Here is a tiny trained network, its code and every weight. The questions are about switching its units off for an input and a target symbol, where a switched-off unit gives its printed mean instead of its output.

import numpy as np


def w(rows, s, z=0):
    codes = np.array(rows[::2]) - 128.0
    scale = np.full(codes.shape[1], s)
    scale[-1] = z or s
    return codes * scale


def norm(h):
    return h / np.sqrt((h * h).mean(-1, keepdims=True) + 1e-5)


def f(y):
    return np.maximum(y, 0)


def softmax(a):
    e = np.exp(a - a.max(-1, keepdims=True))
    return e / e.sum(-1, keepdims=True)


def log_softmax(a):
    a = a - a.max(-1, keepdims=True)
    return a - np.log(np.exp(a).sum(-1, keepdims=True))


def net(x, mask):
    ids = ['γδεζθλξφψω'.index(c) for c in x.split()]
    T = len(ids)
    res = E[ids] + P[:T]
    u = 0
    for l in range(2):
        r = norm(res)
        for j in range(2):
            rows = slice(4 * j, 4 * j + 4)
            q, k, v = (r @ M[l][rows].T for M in (Q, K, V))
            z = softmax(np.where(np.tri(T) > 0, q @ k.T / 4**0.5, -1e9)) @ v
            o = O[l][rows]
            res = res + np.where(mask[u + j], z, o[:, -1]) @ o[:, :-1]
        u += 2
        y = f(norm(res) @ A[l][:, :-1].T + A[l][:, -1])
        res = res + np.where(mask[u : u + 8], y, B[l][:, -1]) @ B[l][:, :-1]
        u += 8
    return log_softmax(norm(res)[-1] @ U[:, :-1].T + U[:, -1])


Q, K, V, O, A, B = {}, {}, {}, {}, {}, {}
E = w([
[81,96,202,82,162,132,73,84],'γ',
[189,133,87,116,56,165,199,161],'δ',
[134,25,167,129,121,94,117,75],'ε',
[171,149,110,123,67,192,63,147],'ζ',
[171,122,148,94,36,111,104,188],'θ',
[140,125,118,196,56,132,71,177],'λ',
[127,47,116,124,245,157,100,151],'ξ',
[109,102,230,167,185,134,111,140],'φ',
[114,134,89,91,69,64,143,212],'ψ',
[177,33,185,114,149,122,112,99],'ω',
],0.013)
P = w([
[66,2,143,112,112,240,107,220],'0',
[90,19,141,116,115,208,112,213],'1',
[105,36,151,117,103,189,109,193],'2',
[118,61,147,110,107,170,103,170],'3',
[122,84,147,113,106,160,105,154],'4',
[135,96,155,123,111,147,96,146],'5',
[145,115,153,129,108,129,101,132],'6',
[158,131,149,131,109,119,94,126],'7',
[161,150,150,130,114,101,105,120],'8',
[170,168,154,134,114,90,97,116],'9',
[177,186,153,141,118,80,100,110],'10',
[183,204,151,138,132,63,101,89],'11',
[196,227,152,145,147,45,99,74],'12',
[203,246,153,153,121,32,105,68],'13',
],0.0083)
Q[0] = w([
[119,106,110,119,132,142,135,68],'0.h0',
[137,130,141,106,131,100,95,109],'0.h0',
[128,161,85,169,124,154,133,109],'0.h0',
[221,68,209,168,157,135,2,102],'0.h0',
[67,164,78,176,139,177,163,94],'0.h1',
[122,164,223,112,118,149,74,133],'0.h1',
[144,119,144,106,57,100,147,90],'0.h1',
[58,166,116,102,163,107,137,136],'0.h1',
],0.04)
K[0] = w([
[101,126,136,137,173,162,139,149],'0.h0',
[118,147,171,124,124,119,121,119],'0.h0',
[74,126,90,151,98,163,134,128],'0.h0',
[163,252,129,162,128,91,135,118],'0.h0',
[74,40,159,112,144,209,133,131],'0.h1',
[174,133,181,156,152,75,118,67],'0.h1',
[123,200,159,131,74,140,148,150],'0.h1',
[104,89,181,125,183,110,139,135],'0.h1',
],0.034)
V[0] = w([
[121,173,83,174,135,113,209,126],'0.h0',
[58,70,120,54,150,107,179,144],'0.h0',
[121,65,98,203,143,196,141,134],'0.h0',
[145,129,132,68,109,212,153,78],'0.h0',
[250,123,128,125,137,128,190,98],'0.h1',
[80,118,49,132,127,72,159,210],'0.h1',
[173,213,143,88,169,168,95,172],'0.h1',
[152,96,84,77,136,243,137,169],'0.h1',
],0.024)
O[0] = w([
[71,147,77,150,153,203,253,129,2],'0.h0',
[97,141,129,2,146,105,116,184,101],'0.h0',
[141,237,154,129,187,182,76,104,104],'0.h0',
[181,125,86,82,114,203,122,84,124],'0.h0',
[246,91,144,62,135,185,155,70,137],'0.h1',
[152,14,2,132,118,105,75,160,126],'0.h1',
[202,181,87,160,176,61,195,115,151],'0.h1',
[117,81,93,203,98,98,199,3,159],'0.h1',
],0.014,0.025)
A[0] = w([
[46,121,137,162,235,136,148,124,7],'0.n0',
[188,54,78,166,77,42,140,111,150],'0.n1',
[165,66,167,153,153,88,51,124,150],'0.n2',
[83,109,199,242,150,128,147,177,162],'0.n3',
[176,113,46,33,177,173,188,63,28],'0.n4',
[63,112,230,139,144,109,208,132,36],'0.n5',
[94,12,202,232,123,117,120,144,98],'0.n6',
[6,61,84,109,112,59,223,210,106],'0.n7',
],0.019,0.0021)
B[0] = w([
[120,131,163,152,208,110,99,95,132],'0.n0',
[90,243,153,41,119,118,138,156,251],'0.n1',
[78,103,176,152,150,97,180,112,227],'0.n2',
[153,37,143,130,143,120,114,122,159],'0.n3',
[149,112,163,33,154,218,150,22,147],'0.n4',
[183,104,113,54,219,77,106,110,141],'0.n5',
[85,111,184,144,117,108,227,104,204],'0.n6',
[105,72,4,49,195,37,92,113,140],'0.n7',
],0.02,0.031)
Q[1] = w([
[158,196,49,169,49,161,108,147],'1.h0',
[119,126,96,107,203,159,41,138],'1.h0',
[113,133,161,241,103,140,110,83],'1.h0',
[138,141,141,130,147,179,160,93],'1.h0',
[173,108,111,215,121,127,85,124],'1.h1',
[130,160,141,147,102,229,156,134],'1.h1',
[90,252,77,161,128,170,97,162],'1.h1',
[122,132,65,65,154,134,106,163],'1.h1',
],0.032)
K[1] = w([
[59,144,53,139,82,124,94,33],'1.h0',
[65,110,86,89,203,97,46,73],'1.h0',
[119,159,165,250,96,140,101,103],'1.h0',
[161,162,82,134,125,209,111,120],'1.h0',
[176,94,122,195,80,78,85,113],'1.h1',
[107,183,150,170,61,242,80,151],'1.h1',
[82,171,135,146,158,175,3,64],'1.h1',
[85,118,70,34,150,97,50,140],'1.h1',
],0.028)
V[1] = w([
[162,164,118,146,88,75,61,89],'1.h0',
[153,160,169,139,254,170,131,189],'1.h0',
[81,159,97,111,128,153,182,120],'1.h0',
[91,210,104,121,73,123,140,140],'1.h0',
[137,42,115,179,109,124,173,144],'1.h1',
[109,138,91,136,90,180,135,199],'1.h1',
[128,146,100,138,150,116,175,109],'1.h1',
[19,104,111,106,203,122,159,84],'1.h1',
],0.024)
O[1] = w([
[169,159,85,150,196,141,220,138,141],'1.h0',
[33,160,97,152,8,101,139,79,97],'1.h0',
[129,100,217,74,150,91,110,117,129],'1.h0',
[147,111,180,72,142,73,183,169,149],'1.h0',
[129,161,149,92,156,122,18,81,76],'1.h1',
[97,113,241,135,159,79,122,81,2],'1.h1',
[134,114,128,74,122,161,104,144,151],'1.h1',
[206,156,153,138,14,137,106,146,238],'1.h1',
],0.015,0.019)
A[1] = w([
[156,143,142,198,127,126,76,157,104],'1.n0',
[127,102,64,138,196,86,206,110,80],'1.n1',
[142,134,121,196,172,195,156,143,79],'1.n2',
[87,88,178,101,143,193,71,174,52],'1.n3',
[166,103,169,88,107,168,114,96,110],'1.n4',
[149,141,169,125,157,140,174,178,119],'1.n5',
[141,151,138,127,201,115,131,211,99],'1.n6',
[113,5,125,193,132,74,153,103,1],'1.n7',
],0.03,0.004)
B[1] = w([
[175,118,108,76,172,116,167,159,178],'1.n0',
[98,135,118,178,118,96,4,71,168],'1.n1',
[56,122,160,116,176,132,106,181,149],'1.n2',
[105,116,183,140,82,150,18,144,146],'1.n3',
[115,123,77,82,175,149,148,88,204],'1.n4',
[157,177,175,129,130,99,152,166,255],'1.n5',
[128,87,160,92,110,111,190,76,198],'1.n6',
[159,21,107,205,128,198,170,116,181],'1.n7',
],0.03,0.015)
U = w([
[194,158,97,140,98,134,97,165,5],'γ',
[178,136,103,52,173,193,137,12,105],'δ',
[114,100,212,96,94,200,22,143,89],'ε',
[156,198,168,207,214,96,61,47,96],'ζ',
[152,164,206,95,122,75,193,175,172],'θ',
[179,33,141,222,141,156,157,126,174],'λ',
[185,198,32,166,158,133,134,186,109],'ξ',
[62,178,74,179,8,154,144,69,147],'φ',
[54,59,64,104,160,23,97,89,102],'ψ',
[62,127,123,107,253,174,123,203,92],'ω',
],0.0073,0.0024)

Each question gives the input, a string of symbols that net reads in full, and the target symbol t.
The units are the heads (4 rows each of Q, K, V and O) and the neurons (one row each of A and B). Each row of codes is followed by its name. A weight is (code - 128) times the scale printed after its matrix; where a second scale follows, it is the last column's (O, A, B and U).
mask holds one flag per unit, layer by layer, with each layer's heads first. A switched-off unit (its flag False) gives its mean, the last column of its rows in O or B, instead of its output. The means were averaged over made-up inputs and are rounded, as every weight is.
A unit's drop is (log p(t) with every unit on - log p(t) with that unit switched off) / (log p(t) with every unit on - log p(t) with every unit switched off).
The circuit of an input: a set's keep is (log p(t) with only the set's units on - log p(t) with every unit switched off) / (log p(t) with every unit on - log p(t) with every unit switched off). Starting from the 12 units with the biggest drops (on a tie, the unit counted first), units are removed one at a time, each time the one whose removal leaves the highest keep (on an exact tie, the one counted first), for as long as the keep stays at least 0.8.
circuit, biggest first: the units of the circuit, biggest drop first
unit that matters most: the unit with the biggest drop
k most important neurons: the k neurons with the biggest drops, biggest first
top k neurons in layer l: the k neurons of layer l with the biggest drops, biggest first
which heads matter: for each layer, one digit per head in row order, 1 if its drop is at least 0.15 and else 0, layers parted by /
input θ ψ θ θ ζ φ ε ε, target φ: circuit, biggest first -> 0.h1, 1.h0, 0.n1
input ω ω φ ζ γ ξ ε ε θ ψ δ γ λ, target λ: circuit, biggest first -> 0.h0, 1.n7
input δ θ ε ψ γ, target ψ: which heads matter -> 10 / 00
input ψ θ δ δ ε ξ θ ε ε θ ζ ξ, target ζ: circuit, biggest first -> 0.h0, 1.n1, 0.h1, 1.h1
input ψ γ ζ ε ξ ε, target ζ: circuit, biggest first -> 1.n1, 1.h0, 0.h1
input ε γ φ θ γ, target λ: which heads matter -> 11 / 00
input θ ε γ δ ε δ ζ ξ φ θ ζ, target ζ: which heads matter -> 11 / 01
input θ γ ε ω θ ζ, target ζ: unit that matters most -> 0.h0
input θ ω ζ ψ φ, target ψ: top 3 neurons in layer 0 -> 0.n7, 0.n1, 0.n5
input θ ξ ε φ ε ε φ γ ψ θ θ ζ γ, target ω: 2 most important neurons -> 0.n1, 1.n2
input ζ θ γ θ δ ε ω θ δ θ ζ θ ζ φ, target ω: top 2 neurons in layer 1 -> 1.n2, 1.n0
input ω γ γ δ ξ ξ ψ ε ε, target ψ: circuit, biggest first -> 0.n7, 0.h0
input ε δ ω ω θ ψ θ λ γ ξ, target λ: circuit, biggest first -> 0.h0, 0.n3, 1.n7
input θ ζ φ, target ω: which heads matter -> 11 / 10
input ε δ θ γ ζ ψ θ ε θ ε ε ω ω φ, target δ: 3 most important neurons -> 0.n5, 0.n1, 1.n4
input γ ε θ λ ψ γ λ ξ ε φ, target ε: which heads matter -> 01 / 00
input λ ε ζ ε φ ε ε, target φ: which heads matter -> 01 / 10
input ε θ θ γ γ ζ ω, target ζ: unit that matters most -> 1.n1
input ω θ ε θ γ, target λ: which heads matter -> 01 / 00
input ψ γ θ ε ω ζ ε, target ζ: which heads matter -> 10 / 00
input ω γ ξ λ φ, target ζ: top 2 neurons in layer 0 -> 0.n1, 0.n3
input θ ε λ ω θ ζ γ, target ω: unit that matters most -> 0.h0
input γ ω ε, target ε: which heads matter -> 11 / 00
input ε ε φ, target ε: which heads matter -> 11 / 00
input θ ξ ψ γ ζ θ ε γ δ φ, target φ: which heads matter -> 11 / 10
input ζ θ ψ θ θ ψ ξ θ θ θ ε λ φ, target ζ: top 2 neurons in layer 0 -> 0.n1, 0.n2
input ε θ γ φ ω γ ε δ γ λ ε ε ε ξ, target λ: 3 most important neurons -> 0.n1, 0.n3, 1.n7
input ε θ ε γ θ ψ ε λ θ θ θ ω γ, target δ: 3 most important neurons -> 0.n1, 1.n4, 0.n6
input θ γ θ θ θ φ φ, target ξ: top 3 neurons in layer 1 -> 1.n0, 1.n6, 1.n5
